Below is a small trained network, with its code and all its weights. Each question gives an input and a class and asks what happens when units are switched off, that is, made to give their printed mean instead of their output.

import numpy as np


def w(rows, s, z=0):
    codes = np.array(rows[::2]) - 128.0
    scale = np.full(codes.shape[1], s)
    scale[-1] = z or s
    return codes * scale


def norm(h):
    return h / np.sqrt((h * h).mean(-1, keepdims=True) + 1e-5)


def f(y):
    return np.maximum(y, 0)


def log_softmax(a):
    a = a - a.max(-1, keepdims=True)
    return a - np.log(np.exp(a).sum(-1, keepdims=True))


def net(x, mask):
    res = np.array(x, float).reshape(1, 5) / 4 @ E
    u = 0
    for l in range(2):
        y = f(norm(res) @ A[l][:, :-1].T + A[l][:, -1])
        res = res + np.where(mask[u : u + 10], y, B[l][:, -1]) @ B[l][:, :-1]
        u += 10
    return log_softmax(norm(res)[-1] @ U[:, :-1].T + U[:, -1])


A, B = {}, {}
E = w([
[254,69,167,186,131,84,124],'x0',
[145,168,105,144,118,120,149],'x1',
[58,110,109,183,231,182,241],'x2',
[146,127,97,123,111,146,127],'x3',
[138,133,59,76,202,34,136],'x4',
],0.0061)
A[0] = w([
[97,122,140,231,136,185,154,29],'0.n1',
[75,178,155,140,106,186,94,98],'0.n2',
[104,81,66,140,214,84,181,40],'0.n3',
[163,154,104,172,173,75,112,72],'0.n4',
[3,193,49,36,171,34,79,141],'0.n5',
[94,110,147,229,156,197,192,138],'0.n6',
[225,77,139,121,154,118,140,161],'0.n7',
[115,93,56,167,246,121,167,3],'0.n8',
[118,176,197,161,54,152,87,187],'0.n9',
[163,77,165,244,99,153,128,63],'0.n10',
],0.0071,0.0041)
B[0] = w([
[143,118,138,146,195,177,101,178],'0.n1',
[96,90,143,180,46,82,125,177],'0.n2',
[128,78,141,121,49,123,188,189],'0.n3',
[144,109,115,120,115,110,105,158],'0.n4',
[151,155,94,51,164,171,121,254],'0.n5',
[105,160,81,98,155,141,98,234],'0.n6',
[117,133,127,158,166,85,95,203],'0.n7',
[158,122,233,143,46,155,164,189],'0.n8',
[154,2,75,100,47,175,149,226],'0.n9',
[202,199,199,93,222,181,154,192],'0.n10',
],0.0089,0.0067)
A[1] = w([
[126,141,97,92,95,124,162,121],'1.n1',
[151,159,102,94,151,190,45,99],'1.n2',
[153,104,193,189,71,99,173,67],'1.n3',
[190,93,185,200,130,178,140,176],'1.n4',
[37,157,122,177,146,218,123,81],'1.n5',
[117,154,125,117,117,12,82,3],'1.n6',
[144,94,94,95,172,33,78,113],'1.n7',
[64,106,114,75,36,140,158,95],'1.n8',
[131,144,138,103,40,127,51,73],'1.n9',
[150,194,162,126,244,192,142,25],'1.n10',
],0.011,0.0032)
B[1] = w([
[110,80,254,175,126,131,106,182],'1.n1',
[163,118,114,69,143,41,197,212],'1.n2',
[133,156,46,36,196,44,139,188],'1.n3',
[91,168,112,50,146,95,147,254],'1.n4',
[244,81,108,239,108,77,7,215],'1.n5',
[59,122,113,199,78,151,142,163],'1.n6',
[143,113,123,183,121,127,69,202],'1.n7',
[77,152,145,203,143,162,136,232],'1.n8',
[109,190,151,116,192,150,206,199],'1.n9',
[27,132,141,156,54,178,148,219],'1.n10',
],0.0093,0.0076)
U = w([
[56,128,176,150,88,247,167,27],'0',
[152,145,119,42,147,54,147,251],'1',
[178,99,104,222,98,86,10,120],'2',
],0.014,0.0013)

Each question gives the input, the list of numbers given to net, and the class t.
The units are the neurons (one row each of A and B). Each row of codes is followed by its name. A weight is (code - 128) times the scale printed after its matrix; where a second scale follows, it is the last column's (A, B and U).
mask holds one flag per neuron, layer by layer. A switched-off neuron (its flag False) gives its mean, the last column of its row in B, instead of its output. The means were averaged over made-up inputs and are rounded, as every weight is.
A unit's drop is (log p(t) with every unit on - log p(t) with that unit switched off) / (log p(t) with every unit on - log p(t) with every unit switched off).
The circuit of an input: a set's keep is (log p(t) with only the set's units on - log p(t) with every unit switched off) / (log p(t) with every unit on - log p(t) with every unit switched off). Starting from the 12 units with the biggest drops (on a tie, the unit counted first), units are removed one at a time, each time the one whose removal leaves the highest keep (on an exact tie, the one counted first), for as long as the keep stays at least 0.8.
circuit, biggest first: the units of the circuit, biggest drop first
unit that matters most: the unit with the biggest drop
k most important neurons: the k neurons with the biggest drops, biggest first
top k neurons in layer l: the k neurons of layer l with the biggest drops, biggest first
drop when u is switched off: that unit's drop, to one decimal
input [8,-4,4,1,-1], class 0: unit that matters most : 1.n10
input [4,4,0,7,-6], class 1: top 3 neurons in layer 1 : 1.n4, 1.n2, 1.n8
input [0,6,7,-7,5], class 0: top 2 neurons in layer 0 : 0.n6, 0.n5
input [1,6,-2,-1,5], class 2: top 2 neurons in layer 1 : 1.n7, 1.n4
input [4,-1,-8,-5,0], class 1: top 4 neurons in layer 1 : 1.n5, 1.n9, 1.n3, 1.n8
input [-1,1,2,8,0], class 2: 2 most important neurons : 1.n5, 0.n9
input [0,6,-8,5,-2], class 0: circuit, biggest first : 1.n9, 1.n8, 0.n9
input [6,5,-8,3,0], class 1: 2 most important neurons : 1.n5, 1.n9
input [-6,8,2,5,0], class 2: 2 most important neurons : 1.n5, 0.n10
input [-1,-8,-7,8,-6], class 0: 3 most important neurons : 0.n9, 1.n8, 1.n9
input [2,-5,-3,8,8], class 2: drop when 1.n7 is switched off : 1.0
input [-3,2,-7,7,-2], class 0: drop when 0.n8 is switched off : 0.0
input [-5,-6,8,-2,-8], class 2: drop when 1.n5 is switched off : 0.7
input [-3,1,-8,-2,-1], class 0: top neuron in layer 1 : 1.n8
